Below is a small trained network, with its code and all its weights. Each question gives an input and a class and asks what happens when units are switched off, that is, made to give their printed mean instead of their output.

import numpy as np


def w(rows, s, z=0):
    codes = np.array(rows[::2]) - 128.0
    scale = np.full(codes.shape[1], s)
    scale[-1] = z or s
    return codes * scale


def f(y):
    return np.maximum(y, 0)


def log_softmax(a):
    a = a - a.max(-1, keepdims=True)
    return a - np.log(np.exp(a).sum(-1, keepdims=True))


def net(x, mask):
    res = np.array(x, float).reshape(1, 5) / 4 @ E
    y = f(res @ A[0][:, :-1].T + A[0][:, -1])
    res = res + np.where(mask, y, B[0][:, -1]) @ B[0][:, :-1]
    return log_softmax(res[-1] @ U[:, :-1].T + U[:, -1])


A, B = {}, {}
E = w([
[59,168,120,94,83,134,186,139,144,247,19],'x0',
[134,50,137,84,237,45,152,180,110,150,127],'x1',
[107,154,60,210,187,115,137,156,139,142,197],'x2',
[127,181,185,209,78,131,136,98,80,113,70],'x3',
[163,114,52,119,164,175,121,58,89,197,103],'x4',
],0.012)
A[0] = w([
[111,174,159,176,89,118,173,91,134,97,121,165],'N0',
[157,145,64,181,122,158,112,98,111,155,100,43],'N1',
[108,61,113,86,181,149,125,127,190,151,159,157],'N2',
[123,132,82,142,151,105,108,129,181,171,212,109],'N3',
[91,114,136,161,158,83,131,175,103,137,142,55],'N4',
[127,156,90,156,152,163,58,109,118,81,197,157],'N5',
[105,180,184,199,83,132,110,86,93,96,99,162],'N6',
[114,142,82,192,105,164,147,123,35,108,134,100],'N7',
[208,175,124,119,170,134,118,96,30,104,160,114],'N8',
[117,134,181,86,53,85,131,102,123,116,100,184],'N9',
[172,145,114,163,135,132,106,97,113,92,178,116],'N10',
[101,140,92,113,114,129,151,120,118,188,48,63],'N11',
[121,109,133,164,184,79,139,204,108,122,161,145],'N12',
[105,104,116,155,189,3,132,181,108,103,164,182],'N13',
[153,118,111,91,154,147,148,26,111,151,86,254],'N14',
[68,173,116,134,115,152,150,177,246,91,117,127],'N15',
[136,108,159,183,87,143,143,112,103,72,91,86],'N16',
],0.012,0.0048)
B[0] = w([
[148,105,77,170,113,156,185,146,164,156,162,213],'N0',
[124,108,150,163,153,118,211,188,116,90,147,189],'N1',
[187,89,96,157,131,136,215,125,167,97,128,192],'N2',
[110,134,198,89,85,81,50,149,100,166,132,183],'N3',
[113,158,129,121,139,96,125,127,120,111,145,167],'N4',
[98,202,200,123,131,151,69,60,134,157,59,208],'N5',
[185,117,122,196,106,79,186,168,168,153,139,251],'N6',
[157,64,104,166,154,151,125,108,121,101,126,190],'N7',
[133,147,170,149,108,101,114,63,167,167,117,186],'N8',
[108,152,188,89,112,52,110,181,136,106,161,216],'N9',
[151,177,122,118,102,145,57,41,146,158,64,190],'N10',
[152,149,118,52,175,167,129,86,56,157,60,221],'N11',
[135,123,194,105,141,90,129,143,86,36,140,204],'N12',
[134,124,123,127,188,54,175,208,18,1,138,233],'N13',
[191,144,121,137,171,81,171,139,124,189,84,224],'N14',
[94,121,94,156,9,117,135,124,194,149,136,189],'N15',
[157,116,204,144,122,133,123,187,217,114,150,198],'N16',
],0.0099,0.018)
U = w([
[27,160,83,109,54,145,108,203,147,139,228,22],'0',
[159,117,38,160,159,185,199,94,142,175,122,177],'1',
[133,184,188,158,39,114,98,84,219,219,113,198],'2',
[127,130,181,186,153,192,89,39,199,49,146,16],'3',
[123,187,185,66,169,127,85,88,30,131,83,176],'4',
[20,113,186,138,94,167,55,130,103,54,172,2],'5',
[152,99,188,158,105,61,180,238,133,2,217,206],'6',
],0.0091,0.0016)

Each question gives the input, the list of numbers given to net, and the class t.
The units are the neurons (one row each of A and B). Each row of codes is followed by its name. A weight is (code - 128) times the scale printed after its matrix; where a second scale follows, it is the last column's (A, B and U).
mask holds one flag per neuron, in row order. A switched-off neuron (its flag False) gives its mean, the last column of its row in B, instead of its output. The means were averaged over made-up inputs and are rounded, as every weight is.
A unit's drop is (log p(t) with every unit on - log p(t) with that unit switched off) / (log p(t) with every unit on - log p(t) with every unit switched off).
unit that matters most: the unit with the biggest drop
k most important neurons: the k neurons with the biggest drops, biggest first
drop of u: that unit's drop, to one decimal
input [-7,3,1,-8,7], class 4: unit that matters most -> N5
input [0,-8,3,1,8], class 1: 3 most important neurons -> [N1; N7; N9]
input [-2,5,-4,7,7], class 2: 2 most important neurons -> [N13; N8]
input [3,-2,-7,8,-1], class 6: 2 most important neurons -> [N9; N5]
input [-8,3,3,-2,0], class 4: 2 most important neurons -> [N5; N10]
input [-3,-3,-4,-5,4], class 2: 2 most important neurons -> [N13; N11]
input [5,-1,5,2,-3], class 1: 2 most important neurons -> [N5; N9]
input [-3,-2,1,0,5], class 2: 2 most important neurons -> [N13; N11]
input [2,1,-5,-1,-2], class 4: drop of N16 -> 0.3
input [-5,-3,1,4,3], class 2: drop of N14 -> 0.0
input [-2,5,-8,0,8], class 1: drop of N12 -> 0.2
input [-8,1,3,5,4], class 3: drop of N11 -> 0.1
